Below are the code and all the weights of a small trained network. Each question names an input and a target symbol and asks about switching units off, where a switched-off unit gives its printed mean instead of its output.

import numpy as np


def w(rows, s, z=0):
    codes = np.array(rows[::2]) - 128.0
    scale = np.full(codes.shape[1], s)
    scale[-1] = z or s
    return codes * scale


def f(y):
    return np.maximum(y, 0)


def softmax(a):
    e = np.exp(a - a.max(-1, keepdims=True))
    return e / e.sum(-1, keepdims=True)


def log_softmax(a):
    a = a - a.max(-1, keepdims=True)
    return a - np.log(np.exp(a).sum(-1, keepdims=True))


def net(x, mask):
    ids = ['αβδζημξσφω'.index(c) for c in x.split()]
    T = len(ids)
    res = E[ids] + P[:T]
    r = res
    for j in range(3):
        rows = slice(2 * j, 2 * j + 2)
        q, k, v = (r @ M[0][rows].T for M in (Q, K, V))
        z = softmax(np.where(np.tri(T) > 0, q @ k.T / 2**0.5, -1e9)) @ v
        o = O[0][rows]
        res = res + np.where(mask[j], z, o[:, -1]) @ o[:, :-1]
    y = f(res @ A[0][:, :-1].T + A[0][:, -1])
    res = res + np.where(mask[3:11], y, B[0][:, -1]) @ B[0][:, :-1]
    return log_softmax(res[-1] @ U[:, :-1].T + U[:, -1])


Q, K, V, O, A, B = {}, {}, {}, {}, {}, {}
E = w([
[175,28,134,230,143],'α',
[224,108,169,247,111],'β',
[73,131,87,53,69],'δ',
[234,195,228,211,200],'ζ',
[66,30,145,105,137],'η',
[200,147,106,152,62],'μ',
[100,167,183,159,170],'ξ',
[219,23,19,131,65],'σ',
[201,178,88,40,186],'φ',
[235,129,137,170,255],'ω',
],0.0099)
P = w([
[60,159,7,156,133],'0',
[108,144,148,145,130],'1',
[174,76,148,112,128],'2',
[125,165,146,139,131],'3',
[175,74,150,114,130],'4',
[131,168,146,139,132],'5',
[178,68,152,114,126],'6',
[133,170,143,137,134],'7',
[178,72,160,111,130],'8',
[132,169,146,136,134],'9',
],0.02)
Q[0] = w([
[24,189,102,169,95],'H1',
[80,240,130,118,137],'H1',
[91,142,1,129,130],'H2',
[105,222,51,208,138],'H2',
[180,93,200,26,133],'H3',
[226,118,230,17,110],'H3',
],0.009)
K[0] = w([
[149,87,225,17,79],'H1',
[141,178,205,70,95],'H1',
[159,67,132,9,91],'H2',
[128,136,212,16,131],'H2',
[89,124,61,115,187],'H3',
[115,227,30,180,197],'H3',
],0.013)
V[0] = w([
[165,119,200,128,54],'H1',
[168,9,151,156,148],'H1',
[87,154,106,178,209],'H2',
[131,122,173,115,132],'H2',
[92,170,81,187,55],'H3',
[82,81,105,66,105],'H3',
],0.016)
O[0] = w([
[95,233,149,84,30,2],'H1',
[62,43,240,116,52,61],'H1',
[96,95,210,253,86,218],'H2',
[129,152,69,181,197,75],'H2',
[155,234,177,2,58,234],'H3',
[113,2,171,15,221,124],'H3',
],0.0089,0.017)
A[0] = w([
[148,169,196,158,19,168],'N1',
[128,111,77,201,227,94],'N2',
[134,133,198,100,214,22],'N3',
[62,217,201,167,220,43],'N4',
[61,94,74,109,78,208],'N5',
[163,16,50,81,167,42],'N6',
[83,193,78,165,197,254],'N7',
[2,231,130,114,80,70],'N8',
],0.0089,0.0053)
B[0] = w([
[40,171,102,101,82,246],'N1',
[137,121,88,141,36,221],'N2',
[67,139,57,142,125,194],'N3',
[142,173,152,171,255,177],'N4',
[220,50,200,97,200,135],'N5',
[53,170,83,149,177,226],'N6',
[133,43,191,55,140,195],'N7',
[157,2,90,98,217,184],'N8',
],0.0092,0.014)
U = w([
[91,71,193,81,91,190],'α',
[72,175,98,56,69,194],'β',
[100,255,104,94,210,1],'δ',
[108,215,115,162,102,143],'ζ',
[65,110,168,141,230,69],'η',
[206,207,133,26,153,106],'μ',
[244,126,174,121,209,200],'ξ',
[145,54,158,18,168,156],'σ',
[111,143,57,119,142,131],'φ',
[123,62,145,151,105,97],'ω',
],0.0085,0.0058)

Each question gives the input, a string of symbols that net reads in full, and the target symbol t.
The units are the heads (2 rows each of Q, K, V and O) and the neurons (one row each of A and B). Each row of codes is followed by its name. A weight is (code - 128) times the scale printed after its matrix; where a second scale follows, it is the last column's (O, A, B and U).
mask holds one flag per unit, heads first, then neurons. A switched-off unit (its flag False) gives its mean, the last column of its rows in O or B, instead of its output. The means were averaged over made-up inputs and are rounded, as every weight is.
A unit's drop is (log p(t) with every unit on - log p(t) with that unit switched off) / (log p(t) with every unit on - log p(t) with every unit switched off).
The circuit of an input: a set's keep is (log p(t) with only the set's units on - log p(t) with every unit switched off) / (log p(t) with every unit on - log p(t) with every unit switched off). Starting from all 11 units, units are removed one at a time, each time the one whose removal leaves the highest keep (on an exact tie, the one counted first), for as long as the keep stays at least 0.8.
circuit, biggest first: the units of the circuit, biggest drop first
unit that matters most: the unit with the biggest drop
k most important neurons: the k neurons with the biggest drops, biggest first
which heads matter: for each layer, one digit per head in row order, 1 if its drop is at least 0.15 and else 0, layers parted by /
input ζ σ ω, target ζ: which heads matter -> 011
input δ α ξ μ ξ μ, target β: 2 most important neurons -> [N1; N4]
input β ξ σ α μ α ξ, target β: circuit, biggest first -> [H3; N1]
input ζ φ ζ σ ξ μ ω ξ φ, target ζ: which heads matter -> 011
input α μ ζ β ξ ξ ξ, target α: most important neuron -> [N6]
input ξ ω ω ξ ζ μ ζ α, target ω: 2 most important neurons -> [N2; N7]
input ξ ξ β σ φ ξ ξ ξ σ ω, target ξ: circuit, biggest first -> [N1; N6]
input β ξ ξ σ σ ζ, target δ: 2 most important neurons -> [N1; N4]
input σ ξ ξ ζ φ μ μ η, target α: circuit, biggest first -> [H1; N6]
input μ β σ β η, target μ: circuit, biggest first -> [H3; H1]
input ξ β μ, target ξ: which heads matter -> 110
input μ η ω β, target ζ: circuit, biggest first -> [H3; N8]
input ζ σ ζ σ δ, target ζ: which heads matter -> 111
input η φ α σ ξ σ ζ, target η: circuit, biggest first -> [H3; H1; N3; N6]
input μ σ μ, target μ: circuit, biggest first -> [H3]
input α ξ η φ μ ξ β α ζ, target α: which heads matter -> 110
input δ ξ ξ μ η σ μ, target δ: which heads matter -> 101
input ζ α σ φ α, target ζ: which heads matter -> 011
input η α ξ φ, target μ: which heads matter -> 110
input μ δ η δ, target σ: which heads matter -> 110
input φ ξ ζ φ ξ, target φ: 4 most important neurons -> [N2; N3; N6; N4]
input μ ξ ξ δ ξ σ η μ ξ, target μ: which heads matter -> 101
input ζ ζ ξ δ ξ, target ζ: which heads matter -> 011
input ω σ φ, target ω: unit that matters most -> H2
